Rows near named flat spaces through zero (a row that begins with a name and a colon came from that space):
rd-th: -1	-29	-19	0	-18	20	0	38	4	-25	0	-11	-5	5	-11	18	30	30	8	-40	-7
hd-qc: 12	4	-6	61	-8	17	2	9	28	5	-12	19	2	-22	44	7	1	-1	-45	-11	-28
fm-rg: -13	-26	30	42	14	1	0	16	-9	-2	2	13	-1	-8	20	1	-4	-41	-37	8	-3
hs-zz: -24	30	19	-39	17	1	14	-38	-32	32	16	-5	-7	19	-14	-38	-49	23	17	29	28
hd-qc: -46	56	27	10	-4	-80	27	-9	12	-42	17	14	12	-50	16	-10	-1	11	-24	8	-16
cr-lh: -4	-31	5	-18	14	9	-10	-13	-14	4	-15	-20	-12	-36	17	11	-19	12	7	3	5
rd-th: 9	39	-10	-2	33	21	-14	-23	16	36	46	15	27	13	14	-58	-38	27	-16	26	-16
rd-th: -32	-22	28	-30	6	-23	-2	19	-15	-25	17	-21	3	-17	-16	1	4	8	20	-11	-2
cr-lh: -8	27	-8	2	4	3	12	5	11	9	25	-2	22	-11	6	-30	-13	51	1	-10	-6
fm-rg: 2	-32	-12	-4	14	14	-9	-9	-11	-4	-13	-14	-11	-38	28	10	-12	21	-14	2	2
qn-jf: 12	-2	0	-3	5	7	-17	-16	16	10	-24	5	-17	-4	-4	23	5	-26	26	2	-5
hd-qc: 16	26	-32	-19	24	-29	-11	-28	10	-12	2	14	7	-2	-15	-4	17	-17	15	29	17
fm-rg: 21	7	-8	-13	-6	-23	-1	12	8	-2	0	-7	25	12	-29	5	28	-24	33	1	12
qn-jf: -2	-7	-1	-25	-15	3	-19	13	15	-18	18	-12	1	4	-5	3	8	22	5	-21	-37
rd-th: -14	-10	-4	14	4	-4	-5	13	12	-28	-6	12	-16	-13	-2	20	24	-4	0	-16	-8
fm-rg: -25	-7	38	52	7	11	13	5	-13	10	1	23	-14	4	27	-8	-23	-30	-51	10	-3
cr-lh: -23	33	12	-9	-18	-15	16	15	-6	-13	57	-1	27	25	3	-48	-17	44	-41	-3	-25
qn-jf: -21	6	47	-2	-37	-10	11	1	-15	0	7	-3	-12	29	5	-2	-23	-16	-30	-1	-25
fm-rg: -1	11	23	19	-8	-24	16	15	11	13	-1	-17	36	-44	21	-7	-10	8	3	-8	-8
hs-zz: 8	7	-13	-11	4	-8	7	3	-16	-2	20	0	18	27	-16	-22	4	-1	-7	15	20
cr-lh: -22	-1	-16	-59	12	5	7	-6	-24	-6	15	-25	-6	-3	-30	-14	-9	66	46	-9	28
qn-jf: -13	24	19	5	-14	-4	3	-28	9	5	-29	20	-39	12	-5	23	-6	-26	11	3	-7
fm-rg: 22	-2	16	0	-21	-38	6	12	-9	-2	5	-15	37	3	4	-3	7	-39	-19	15	-2
qn-jf: -21	-21	23	-12	22	12	-4	-13	-25	10	1	-4	-19	-3	3	-5	-27	-6	-1	14	12
hs-zz: -14	-32	19	-44	3	0	-8	0	-29	-4	3	-26	-11	7	-20	5	-9	-1	24	1	11
hs-zz: 0	47	4	5	-26	-31	15	-30	-2	-8	3	21	-6	23	13	-9	-12	-15	-47	26	-13
fm-rg: -11	-20	14	2	-1	-7	8	-2	-24	-7	-6	-8	-7	-13	15	4	-12	-6	-23	8	9
rd-th: -12	-1	-19	49	-10	13	13	40	24	-29	2	20	-4	-7	5	11	35	24	-18	-39	-12
hs-zz: 7	28	-2	-11	-45	-37	26	-9	-6	-12	-14	-11	6	3	1	9	4	7	-11	0	1
rd-th: -3	6	65	16	-25	-26	11	18	6	27	-7	-16	27	-10	5	3	-14	-44	13	-5	-19
hs-zz: 4	-10	14	33	38	4	-16	-7	2	15	10	19	10	-12	24	-15	-14	-43	-31	29	-3
fm-rg: -8	-2	18	19	1	-3	0	10	1	-2	10	10	2	9	4	-5	-1	-22	-19	3	-10
cr-lh: 18	-53	-11	10	-6	25	-15	2	-26	-15	-17	5	-29	29	11	25	10	-41	-46	11	5
cr-lh: 13	3	-6	7	-13	-9	1	-9	-2	-7	-19	12	-13	19	-5	18	14	-35	-10	10	6
hd-qc: 17	6	20	-13	-30	-1	-1	13	1	21	26	-24	38	16	11	-25	-21	9	-17	-3	-31
rd-th: -16	9	5	35	18	2	8	19	14	-2	13	17	10	-13	4	-12	7	5	-5	-9	0
hd-qc: -7	-6	18	-11	-3	-10	-6	1	0	-3	10	-15	9	-22	16	-4	-14	10	-9	-1	-21
hs-zz: -11	-1	22	-33	-6	-5	3	-8	-13	13	-3	-21	-3	-1	-14	0	-17	9	32	-1	6
qn-jf: -14	4	11	-10	-36	3	-19	-2	29	-29	-13	8	-41	10	-2	37	15	1	4	-30	-54
cr-lh: -4	23	10	5	-21	-18	6	-2	3	-10	15	10	5	20	5	-10	-2	-7	-32	5	-20
hd-qc: 25	19	12	2	-29	22	8	18	5	44	19	-8	33	57	-18	-27	-10	-4	10	-7	-8
fm-rg: -1	-3	1	13	12	14	-24	11	29	-5	23	8	8	-14	19	-8	0	12	-15	-12	-42
qn-jf: -23	47	32	-32	-47	2	17	-34	-1	19	-21	3	-44	44	-24	12	-26	8	31	-9	-13
rd-th: 27	-7	-21	-24	-13	6	17	-27	-38	22	-29	-17	-7	21	-6	5	-13	-4	3	23	46
hs-zz: -4	-4	-37	-12	-20	-20	38	-12	-47	-34	-14	-10	-13	-4	10	4	3	38	-44	12	45
cr-lh: 10	0	-26	18	-7	21	6	12	-5	-6	16	13	3	31	5	-15	6	15	-38	-2	1
hd-qc: 6	-33	10	-4	3	29	-3	22	-21	19	8	-13	6	29	-15	-8	-4	-9	10	-5	14
fm-rg: 17	13	-20	-8	-7	15	-5	-18	6	10	-1	3	-4	13	7	-5	-8	15	-9	5	-7
hd-qc: -7	2	13	-41	8	-8	-8	-7	-9	8	11	-16	4	8	-24	-9	-9	2	37	6	7
cr-lh: -29	-19	53	-30	6	-17	-21	7	1	-6	10	-18	-5	-17	-10	8	-10	-19	30	-7	-27
hd-qc: -36	-28	45	5	27	7	2	25	-17	9	13	-8	1	-11	-12	-9	-12	-9	23	-8	13
cr-lh: -20	-18	48	-2	11	-19	-1	23	-12	5	30	-22	33	-25	12	-23	-21	-6	-8	2	-13
qn-jf: -3	-13	3	16	-37	26	29	4	-22	10	-37	-5	-31	18	3	24	-5	10	-7	-20	18
hs-zz: 10	-24	9	2	22	4	-19	18	1	7	16	-3	21	6	-9	-8	8	-31	8	7	0
rd-th: -3	-20	-12	-8	20	10	12	6	-28	6	-4	-10	1	0	-16	-5	1	10	19	4	46
qn-jf: 35	60	-10	2	-52	-4	33	-20	15	43	-42	2	4	40	-25	12	3	-10	44	-4	20
qn-jf: 0	5	-16	13	-8	8	20	1	-6	1	-16	4	-8	1	-1	6	5	16	0	-8	20
hd-qc: 13	-5	-31	-20	-10	-18	3	-9	-18	-29	-2	-3	-4	12	-5	7	17	1	-22	14	15
hs-zz: 14	26	-3	14	-17	-22	16	0	10	6	-5	0	22	-6	7	-4	3	-4	-6	3	0
rd-th: -18	-19	23	2	15	11	4	45	-3	11	31	-18	31	-7	-16	-23	-1	22	28	-24	4
-6	-4	7	24	16	13	-16	14	27	1	14	7	9	-26	20	-6	-2	10	-7	-14	-31
fm-rg
-6	-15	38	18	5	-3	-18	18	18	4	4	3	6	-9	4	8	2	-40	5	-7	-29
cr-lh
-9	14	4	-19	-15	-6	-7	-8	8	-15	2	8	-20	25	-18	10	8	-5	10	-6	-16
cr-lh
-7	7	-17	17	34	-10	2	-6	3	-11	4	18	2	-23	5	-8	8	1	-7	14	19
qn-jf
-33	-11	-18	4	42	7	5	-4	-16	-23	12	12	-18	-27	6	-11	-3	36	-11	4	25
qn-jf
-8	-13	13	-11	16	1	-8	14	3	5	1	-8	4	-5	-24	4	10	-9	44	-10	8
cr-lh
10	-9	16	-4	3	-5	-19	14	10	4	14	-2	17	15	-12	-3	9	-35	10	3	-15
hs-zz
11	17	-11	-2	26	9	-8	8	1	17	42	15	29	45	-26	-42	2	-11	5	18	12
hs-zz
1	3	22	4	-39	15	30	-7	-26	31	-29	-10	-17	32	-4	9	-22	-8	1	-3	19
qn-jf
21	5	4	-7	-23	-3	-5	-17	3	11	-20	-5	-6	10	7	15	-6	-22	-4	8	-12
rd-th
-9	-13	6	13	14	5	-3	10	-4	-6	-1	15	-12	18	-17	7	15	-31	6	2	13
fm-rg
26	14	-6	0	-14	1	-2	-9	16	21	-23	0	3	9	-9	14	7	-21	27	0	2
qn-jf
8	-31	-4	11	5	16	-5	8	-7	1	-14	-5	-6	-10	9	13	4	-9	-5	-4	7
qn-jf
4	-19	41	-5	-35	21	35	4	-56	50	-12	-32	6	40	0	-15	-45	-8	-11	8	32
qn-jf
-21	2	3	0	3	3	23	2	-27	0	11	-3	-1	4	1	-19	-16	29	-16	2	22
qn-jf
21	-4	-12	-9	-7	-7	-1	-7	-3	4	-8	-13	13	-9	9	2	-1	1	-3	8	4
fm-rg
6	21	14	58	-3	26	17	-16	0	39	-10	29	-7	16	35	-15	-32	-21	-50	18	-2
fm-rg
4	-8	-2	-17	-2	-8	-11	-8	-1	-8	2	-13	2	-18	14	3	-7	9	-9	4	-14
hd-qc
-35	-19	5	47	-11	6	29	20	-15	-32	-22	17	-36	-13	14	25	13	8	-35	-23	13
hd-qc
-10	-15	-3	24	35	-14	-12	8	3	-25	17	15	9	-29	18	-7	10	-16	-32	13	-3
qn-jf
32	27	-73	21	-4	30	15	-12	13	5	-24	27	-14	30	-14	7	28	24	7	-4	35
cr-lh
-4	21	-6	27	-21	-12	27	3	-1	-10	-6	11	0	0	13	-1	3	11	-31	-4	3
rd-th
-11	10	-3	-8	-20	-27	17	-1	-13	-27	2	-2	-3	1	1	2	6	11	-22	1	2
hd-qc
1	19	-3	2	10	-1	19	-12	-19	22	11	0	16	6	4	-30	-23	14	-11	21	26
rd-th
1	-54	2	-12	19	28	-31	35	10	-6	-3	-15	-6	-6	-26	25	29	-10	53	-31	-3
rd-th
0	19	-6	45	12	25	5	-2	39	27	-23	13	-1	-47	27	6	-8	28	18	-22	-11
hs-zz
30	19	3	32	-44	-31	6	22	41	-6	-22	-3	29	-21	13	27	32	-25	0	-22	-33
hs-zz
-27	2	5	9	16	24	-10	4	15	-6	14	18	-23	1	-1	-4	-4	22	2	-16	-19
fm-rg
7	10	25	-13	-8	-24	8	-1	-3	22	-2	-20	27	-9	-5	-7	-12	-15	24	8	5
hs-zz
-26	19	26	34	17	-24	-11	3	34	-20	7	30	-6	-28	13	6	9	-27	-11	-2	-33
rd-th

Rows near named flat spaces through zero:
gh_ct: -9	-5	21	-5	22	12	9	-24	4	-25	-18	-12	13	8	-10	-3	-33	5	8	13	-15
rn_tz: 6	20	-38	-24	-30	-50	14	-1	2	17	16	21	5	-27	16	12	32	-7	10	-30	17
qp_mp: 0	27	6	3	32	-6	11	-27	-28	-20	4	-3	5	-25	19	25	-62	37	8	-21	-19
qp_mp: -8	5	-6	41	-29	1	-42	39	-36	2	4	-12	-36	-29	37	14	16	-1	-31	-21	-20
tn_jg: -5	11	-29	10	-15	46	-2	0	4	-1	42	-18	-28	5	4	22	-3	20	-21	-4	5
rr_gz: 60	19	5	-6	-27	67	8	10	-29	33	30	-16	11	24	-10	-3	71	-17	-8	45	-33
rn_tz: 8	2	-2	4	23	-24	3	13	15	36	11	17	4	15	0	-21	15	3	3	3	20
rr_gz: 24	-25	23	16	14	5	-5	12	-5	21	-5	9	13	12	-11	-23	-9	-9	3	22	7
tn_jg: -5	11	15	-3	17	-6	-12	15	-6	-1	-19	11	-8	7	-5	2	12	5	3	-8	2
br_fc: -18	-53	8	-14	-10	25	-13	8	46	-23	-26	14	-8	28	-49	-11	-13	-17	-1	21	49
qp_mp: -8	1	6	19	19	-50	-3	-24	12	-2	0	1	20	-29	38	-23	-46	8	-10	21	-19
rr_gz: 3	11	-25	-27	-38	-25	19	-39	4	-23	7	-2	22	-40	19	14	-12	-8	3	5	-16
gh_ct: 11	-5	6	28	-5	22	-34	28	1	16	12	3	-19	6	9	-12	12	2	-32	31	0
rn_tz: 36	11	9	5	6	29	10	1	-30	20	18	-6	10	7	-2	3	8	4	5	9	-17
gh_ct: 19	4	-25	-18	-44	-32	-9	-1	0	0	7	30	5	-41	15	13	4	-7	-8	3	16
qp_mp: 3	-7	-6	1	-16	-2	0	5	-11	0	0	0	-2	-9	1	8	3	-7	3	-14	3
tn_jg: -8	21	-1	24	42	-14	-25	2	24	9	21	19	-18	-5	26	-9	-43	44	-32	23	13
qp_mp: 6	22	-23	-28	0	-8	36	-29	13	8	23	-2	17	3	-1	5	12	5	16	-5	0
tn_jg: -8	32	16	-17	26	26	-3	-5	54	11	0	-11	4	56	-10	-40	70	-3	-22	76	-24
gh_ct: 1	-35	15	41	4	-26	-9	10	-8	19	-4	-11	11	-10	20	-31	-21	-19	-4	6	-12
gh_ct: 1	7	-15	-14	-29	26	-2	1	-8	-16	5	-3	-13	-6	-7	25	13	0	-4	-9	2
rn_tz: -1	5	11	17	30	30	-8	4	21	15	16	-10	-8	33	-3	-21	3	14	-18	35	-4
rr_gz: 11	25	17	24	73	-80	7	13	-12	58	3	27	18	-1	30	-32	-8	22	18	-22	3
rr_gz: 2	41	-6	7	27	21	-16	16	2	15	25	7	-27	14	9	10	13	37	-22	5	3
tn_jg: 4	3	-8	-21	-11	34	5	-13	-4	-27	3	5	-8	-3	-20	31	-23	15	3	-8	14
br_fc: -15	-42	-6	45	-16	-23	-35	13	14	-1	7	5	-15	-30	27	-15	-53	-2	-31	9	17
gh_ct: -5	26	2	-7	33	22	1	-1	26	10	13	1	-9	34	-10	-8	18	22	-9	22	4
rn_tz: 12	18	-4	-13	-28	-11	-34	49	2	22	-12	31	-21	5	-4	-1	85	-16	-16	7	17
qp_mp: 5	21	-12	-28	-1	10	20	-22	-14	-21	4	5	3	-11	-9	34	-19	18	16	-24	3
tn_jg: -1	34	-17	-21	-34	72	-56	36	-7	-41	3	29	-67	-7	-19	66	13	39	-43	-2	33
qp_mp: 12	-18	-12	26	-27	-6	-11	19	5	33	23	-7	-1	-2	17	-24	29	-22	-18	18	-2
gh_ct: -3	-10	11	8	0	28	-2	-18	6	-20	0	-18	4	2	0	-5	-27	2	-11	29	-19
qp_mp: -6	-39	14	32	-8	-28	-20	21	3	15	-16	-2	4	-5	11	-32	1	-28	-7	8	0
rr_gz: 22	-18	10	-11	-21	42	5	0	-8	-5	-5	-6	9	14	-26	1	14	-19	5	21	-3
rr_gz: -21	-17	-2	-26	-42	4	18	-2	-24	-34	-37	-22	3	-5	-22	24	32	-38	32	-49	-12
br_fc: 7	-19	8	25	-20	23	-33	-1	2	-19	4	-2	-8	-21	17	-4	-39	3	-36	44	-10
rr_gz: -47	43	-22	-2	65	3	21	-19	60	13	36	-17	-21	48	3	-12	4	45	-8	-2	11
br_fc: 2	-43	-36	-4	-45	3	6	22	9	17	17	11	-13	1	-25	11	14	-23	10	-37	56
br_fc: 21	21	6	-22	14	4	19	-15	4	12	5	5	20	15	-8	-8	21	2	10	22	-9
gh_ct: 7	17	-18	-20	0	-35	12	-14	20	11	13	20	13	-11	10	-4	4	5	2	6	12
br_fc: 14	-1	10	-25	-15	33	9	-24	10	-21	-7	-7	18	9	-18	-2	4	-10	-1	43	-16
rn_tz: -21	9	-3	11	19	-35	-3	-9	8	-6	-1	1	-2	-16	23	-3	-30	16	-4	-12	-3
gh_ct: -11	-26	-9	-14	-26	-44	-8	-26	72	-9	-7	16	25	-13	11	-43	-6	-25	-23	70	11
qp_mp: 2	-18	-9	-21	-8	-28	27	-18	32	13	0	5	28	9	-12	-25	16	-25	18	12	14
tn_jg: -7	-30	11	0	-41	-10	-4	-2	8	-11	-28	-20	19	-4	2	-27	35	-50	-2	27	-28
tn_jg: 7	8	15	0	32	-36	-4	7	-6	11	-15	27	8	-6	3	-6	-16	12	10	-9	11
gh_ct: -10	7	-10	-17	-7	8	11	2	-2	-6	-3	-5	-8	9	-14	16	22	-3	13	-26	7
rn_tz: -18	-28	-16	-14	-29	-15	-8	12	5	-22	-19	20	-15	-17	-19	23	-13	-10	10	-40	42
rn_tz: -34	-27	26	4	4	-24	-13	-5	4	-39	-50	-5	4	-11	-2	-8	-30	-15	6	-5	-10
rr_gz: 13	7	4	-12	12	-6	4	-11	2	-3	0	18	10	-6	-4	3	-23	13	4	9	9
br_fc: -33	-13	3	-8	-6	-12	15	-35	22	-36	-20	-26	16	-5	4	-10	-21	-15	6	9	-24
tn_jg: -42	2	8	43	28	4	-32	5	21	-13	3	-22	-28	3	29	-15	-33	23	-37	17	-17
tn_jg: 14	7	-8	-7	-16	4	6	16	-13	20	7	1	-1	7	-6	3	45	-13	8	-12	1
rn_tz: -5	7	-23	-21	-53	-5	-15	12	-18	-26	-11	12	-18	-34	3	39	18	-8	-4	-32	9
rn_tz: 0	20	-11	-15	-26	15	13	-25	0	-17	9	-24	9	-8	12	6	21	-8	-6	19	-36
br_fc: -24	-28	-4	35	5	-44	-16	-1	22	3	3	0	-2	-22	30	-24	-46	-1	-17	4	8
qp_mp: 2	1	7	10	4	-26	-21	-24	12	-23	-3	16	10	-39	31	-6	-65	18	-25	39	-9
br_fc: 23	-10	10	-17	-3	22	-3	24	-8	11	-11	23	-3	21	-36	6	27	-8	13	-3	28
br_fc: -30	-9	-22	-17	-6	27	12	-26	56	-23	15	-14	-8	22	-18	-2	-11	5	-10	21	18
rr_gz: -8	20	-7	18	25	-27	0	4	9	27	19	-3	-4	3	25	-16	9	13	-8	-3	-7
21	-35	-10	-7	-34	-9	19	-7	-34	-7	-3	8	17	-31	-11	23	-33	-18	28	-39	18
qp_mp
29	3	-9	5	-33	4	-13	-1	-32	-8	12	10	0	-42	20	23	-24	5	-12	2	-7
gh_ct
18	-18	-16	-15	-10	-5	16	5	20	27	14	19	9	15	-23	-9	19	-13	13	1	38
br_fc
-17	22	18	-4	10	55	-21	5	-10	-39	-17	-13	-28	14	-12	26	-2	22	-16	6	-18
br_fc
1	2	-1	6	8	-11	-12	1	-2	-5	2	17	-7	-17	9	9	-35	19	-8	-4	14
tn_jg
24	11	-8	-12	-16	35	27	-24	-13	2	24	-22	17	4	-3	6	12	-5	6	16	-25
rn_tz
27	15	-1	-39	-12	5	41	-28	-13	1	-1	-5	35	4	-16	6	29	-16	31	2	-18
rr_gz
-39	5	28	15	13	-15	-44	23	-8	-36	-49	2	-27	-11	11	7	-9	7	-16	-12	-13
qp_mp
20	-10	2	1	-15	-16	-7	-7	-8	-3	-2	15	14	-27	11	-1	-24	-4	-5	16	0
rr_gz
-18	3	6	-12	1	0	6	9	-31	-22	-29	-4	-11	-3	-15	30	3	-1	26	-57	1
qp_mp
13	-33	-21	8	-96	38	-39	4	-1	-34	9	-6	-15	-44	14	16	-5	-28	-46	44	-8
gh_ct
16	-2	3	-25	-44	18	-32	2	-4	-41	-22	29	-7	-32	-7	27	-11	-1	-21	28	9
gh_ct
19	-33	-8	-16	-24	31	-6	35	10	18	-1	26	-14	29	-50	5	37	-19	9	-8	57
rn_tz
10	16	-24	-4	15	0	25	-13	33	38	45	-2	9	24	3	-20	21	9	-2	20	10
rn_tz
7	-18	8	-13	-34	46	-10	12	-10	-20	-17	-4	-9	10	-29	14	22	-19	-1	7	3
rn_tz
24	-19	-17	-12	-25	-9	35	-32	12	13	23	-7	36	-8	0	-16	-6	-22	13	21	-2
tn_jg
-8	-17	14	6	14	-24	1	-2	-4	-5	-20	4	9	-6	-1	-7	-25	-4	13	-13	4
rn_tz
21	25	-20	-16	5	23	9	7	-17	11	26	19	-15	3	-14	35	0	28	8	-29	28
tn_jg
6	21	-10	-22	11	-21	33	-28	-18	-6	5	3	19	-17	3	21	-21	13	28	-33	-4
gh_ct
-20	24	4	12	15	-40	11	-8	-29	-4	-10	-21	6	-21	33	5	-1	3	14	-39	-39
br_fc
36	1	28	7	-1	13	-17	32	-46	16	-18	14	1	0	-8	4	25	-9	6	-2	-9
rn_tz
13	22	-6	-6	-3	65	-6	20	-14	6	20	-6	-28	28	-21	25	35	16	-8	-3	5
qp_mp
-26	-24	-3	15	-1	-4	-11	12	56	19	4	-12	-6	34	-3	-46	36	-23	-21	38	9
gh_ct
36	0	-30	17	-38	-36	-19	29	-15	43	34	32	-6	-38	30	2	16	-4	-17	-7	24
tn_jg
-11	14	-13	-8	-11	-24	-1	-8	18	-4	3	1	1	-12	17	-4	13	-2	-9	8	-7
qp_mp
31	-13	0	-24	-25	12	16	-3	-6	8	-3	10	21	5	-24	-1	25	-24	17	11	8
br_fc
-12	15	-35	9	-15	23	-1	0	6	0	39	-14	-27	-4	13	21	-2	19	-19	-15	6
br_fc
-3	32	-22	-22	-13	-44	-1	-24	-5	-26	1	23	3	-52	29	30	-34	22	-4	-16	0
rr_gz

Rows near named flat spaces through zero:
sght: -32	-10	-27	-10	-5	3	6	-15	23	7	-16	20	6	-3	-8	0	-4	3	4	7	-4
tmsb: -11	-10	1	9	-25	-13	1	30	4	-4	25	-23	-36	-22	17	-10	24	-5	19	-7	7
sght: 19	17	16	-1	-1	-8	7	11	1	-20	35	-19	-5	12	3	-39	4	7	-8	17	-34
sdpf: 40	-31	-5	43	8	-22	-6	-15	29	-31	-9	-22	26	24	11	-13	-27	9	-31	8	-41
sdpf: -10	4	-9	-18	10	-6	-12	12	-4	13	24	-2	28	14	10	18	-5	1	-5	3	48
sdpf: -29	14	12	-20	-34	23	2	-28	-25	31	16	9	-26	-20	-4	22	20	-24	-17	14	3
sght: 9	-10	-15	-7	17	8	4	-1	-5	4	-20	15	39	21	0	-7	-9	12	4	-4	12
nhhj: -26	4	-11	15	4	7	-30	-26	3	5	-40	2	-35	-22	-20	53	-23	-12	-19	-18	15
tmsb: -7	12	-11	-4	1	3	-22	-13	-11	4	15	-13	-1	11	12	18	-26	12	-42	11	19
nhhj: -23	-24	-20	-8	1	-3	10	-11	4	17	-5	22	8	-5	10	4	8	-5	5	-10	11
tmsb: 1	24	8	-5	-46	5	15	46	61	-21	-7	-16	6	-10	-20	1	0	26	64	54	-1
sdpf: 33	-9	5	7	24	-19	6	17	17	-13	3	1	44	22	6	-7	-8	9	13	0	4
tmsb: 16	-6	12	0	-15	-1	15	-6	16	3	5	6	29	7	4	4	2	1	5	26	-10
sdpf: -11	-3	-10	7	8	-3	-2	-10	-2	-5	-12	5	-31	-11	3	-7	-7	7	-10	-15	-16
sght: 8	-10	-22	-3	27	22	-7	-11	-15	1	-49	16	46	27	-24	-7	-13	1	1	-16	7
nhhj: -9	-33	-25	20	-19	19	-19	-14	-19	10	-33	-13	-2	-2	4	15	-2	-9	-17	-16	18
sght: -20	16	-9	-11	-11	29	-19	-12	-2	1	-23	-8	19	12	-51	2	5	-28	-1	12	-2
tmsb: 32	-40	22	21	-20	-38	35	-9	39	-2	38	3	26	0	40	-4	14	-4	-1	25	-34
sdpf: 23	30	15	-11	26	14	8	2	-35	0	-14	18	-18	0	9	-6	-18	34	-2	-11	1
tmsb: -5	-20	-16	13	15	-3	6	32	-13	-8	-32	4	-40	-23	9	-23	15	11	39	-51	9
tmsb: 7	-12	-8	5	-20	11	0	22	-14	6	-6	-12	-4	-4	24	2	2	20	12	-2	30
sght: -67	1	-31	-20	-37	21	-11	-16	26	16	-15	3	-3	-14	-41	16	15	-31	10	19	7
tmsb: 6	-23	-2	-2	-27	15	13	3	-22	20	0	2	9	-3	24	-1	18	2	8	1	18
sght: 21	-21	-3	19	25	-3	5	10	-21	-11	-25	3	-13	-2	8	-27	6	5	10	-41	-12
nhhj: 31	-13	19	11	-19	3	3	17	-23	-7	28	-32	16	15	6	-34	31	-21	0	2	-13
nhhj: 48	36	28	-3	-17	29	5	19	-18	-16	-5	-19	14	18	-8	-17	-12	30	8	34	-12
sght: 7	6	20	26	14	-3	-2	-27	4	-8	-41	15	-47	-30	-16	28	-13	-8	-6	-22	-33
sdpf: 18	4	14	-11	-5	-3	2	23	5	5	22	-8	47	18	-1	9	9	-7	19	18	30
nhhj: 47	42	44	6	36	-4	-21	12	-11	-18	2	-16	21	19	-29	23	-17	-11	-4	-1	7
sdpf: 8	-2	1	-5	-8	10	-3	-5	1	7	-3	-2	40	18	-9	9	-1	-8	-2	16	12
sdpf: 9	19	13	-3	20	-7	8	7	-19	-3	8	10	-39	-13	20	-6	-7	23	-2	-16	-3
nhhj: 27	-4	27	-5	19	-35	30	13	3	-14	64	-1	14	15	20	-59	30	-9	3	1	-43
sght: 14	2	-10	-7	13	33	-13	6	-27	-2	-35	-6	50	33	-39	-19	5	-15	10	-9	11
tmsb: 7	-21	-5	5	9	-13	19	-27	17	3	-3	25	17	5	18	-2	-12	11	-15	6	-24
tmsb: -20	24	9	-6	3	6	-20	25	-17	-6	7	-21	-34	-14	-34	-9	26	-32	19	-23	8
nhhj: 41	38	35	-10	-40	18	28	33	-6	-25	37	-28	-9	9	5	-62	14	32	19	52	-47
sght: -22	12	0	3	-16	19	4	-8	15	-18	-33	-1	-32	-17	-56	-32	22	-27	23	-1	-59
sdpf: -12	-22	-23	2	-1	2	-5	-2	23	-1	-21	1	41	15	-22	-1	3	-17	12	2	5
nhhj: 17	-31	-13	8	2	12	12	-20	-24	9	-19	12	21	14	22	-17	-3	12	-17	-9	-9
nhhj: -13	40	44	-29	4	-15	38	-14	20	6	33	39	-36	-30	-15	-6	23	-14	22	17	-48
53	13	30	13	7	-2	13	18	-4	-20	-1	-8	8	10	7	-16	-8	22	12	9	-20
sdpf
-1	16	-4	-7	18	-2	-12	1	-22	4	13	-2	-18	2	22	9	-21	24	-25	-8	23
sdpf
19	-23	12	3	0	-11	27	-28	16	7	5	25	35	8	11	-2	5	-8	-6	14	-31
tmsb
-8	11	15	-19	15	-10	13	-3	-14	18	24	24	-13	-12	15	10	10	-2	2	-10	13
sdpf
11	-5	23	-14	36	-16	35	-30	-6	19	6	56	12	-6	12	3	9	-8	2	-16	-21
sdpf
-4	9	25	-13	-15	4	20	-1	-5	14	14	15	-13	-19	-5	2	28	-19	20	5	-9
sdpf
0	2	-6	3	3	-17	-4	21	14	-17	25	-19	-4	7	8	-21	-2	10	0	5	-4
nhhj
9	9	24	-16	-22	24	35	-19	-17	16	-5	29	-4	-11	0	-13	19	1	12	18	-31
nhhj
41	9	16	7	-18	17	-4	18	0	-13	-7	-25	41	24	-11	-4	-6	8	9	28	3
sdpf
-17	22	-1	-17	-12	19	-7	0	-3	5	-3	-2	0	0	-23	4	2	-6	5	15	6
tmsb
0	-14	19	-7	7	3	24	-36	-18	25	-5	39	2	-12	-1	6	23	-29	-3	-15	-21
nhhj
18	10	7	20	-38	18	-19	1	-10	-15	2	-44	-17	4	2	0	-13	10	-27	26	-12
sdpf
-5	6	-21	-17	16	7	20	-15	11	5	-25	40	8	4	17	-3	-33	51	0	12	-3
nhhj
-46	23	-12	-18	41	-8	-4	-45	15	-4	-7	34	-24	-6	-43	-11	-8	-24	-25	-14	-48
tmsb
5	15	-18	12	10	2	-12	55	17	-29	-43	-16	-27	-10	-6	-5	-23	45	48	-16	26
tmsb
31	-27	16	5	-9	12	22	6	-23	14	-14	11	31	3	8	-8	29	-14	27	-12	5
tmsb
-7	24	18	8	-8	8	-19	-20	0	-4	-8	-11	-26	-12	-31	25	-4	-24	-17	6	-17
sght
21	12	22	6	5	-4	-4	20	6	-13	1	-14	12	4	-21	0	9	-15	22	0	-2
tmsb
-40	0	-32	-6	-8	30	-24	-14	-4	-5	-32	-12	4	9	-57	-23	13	-36	-4	-7	-16
sght
-1	28	-2	5	-15	31	4	-32	-3	-5	-48	16	-49	-19	-3	14	-40	44	-21	20	-33
nhhj
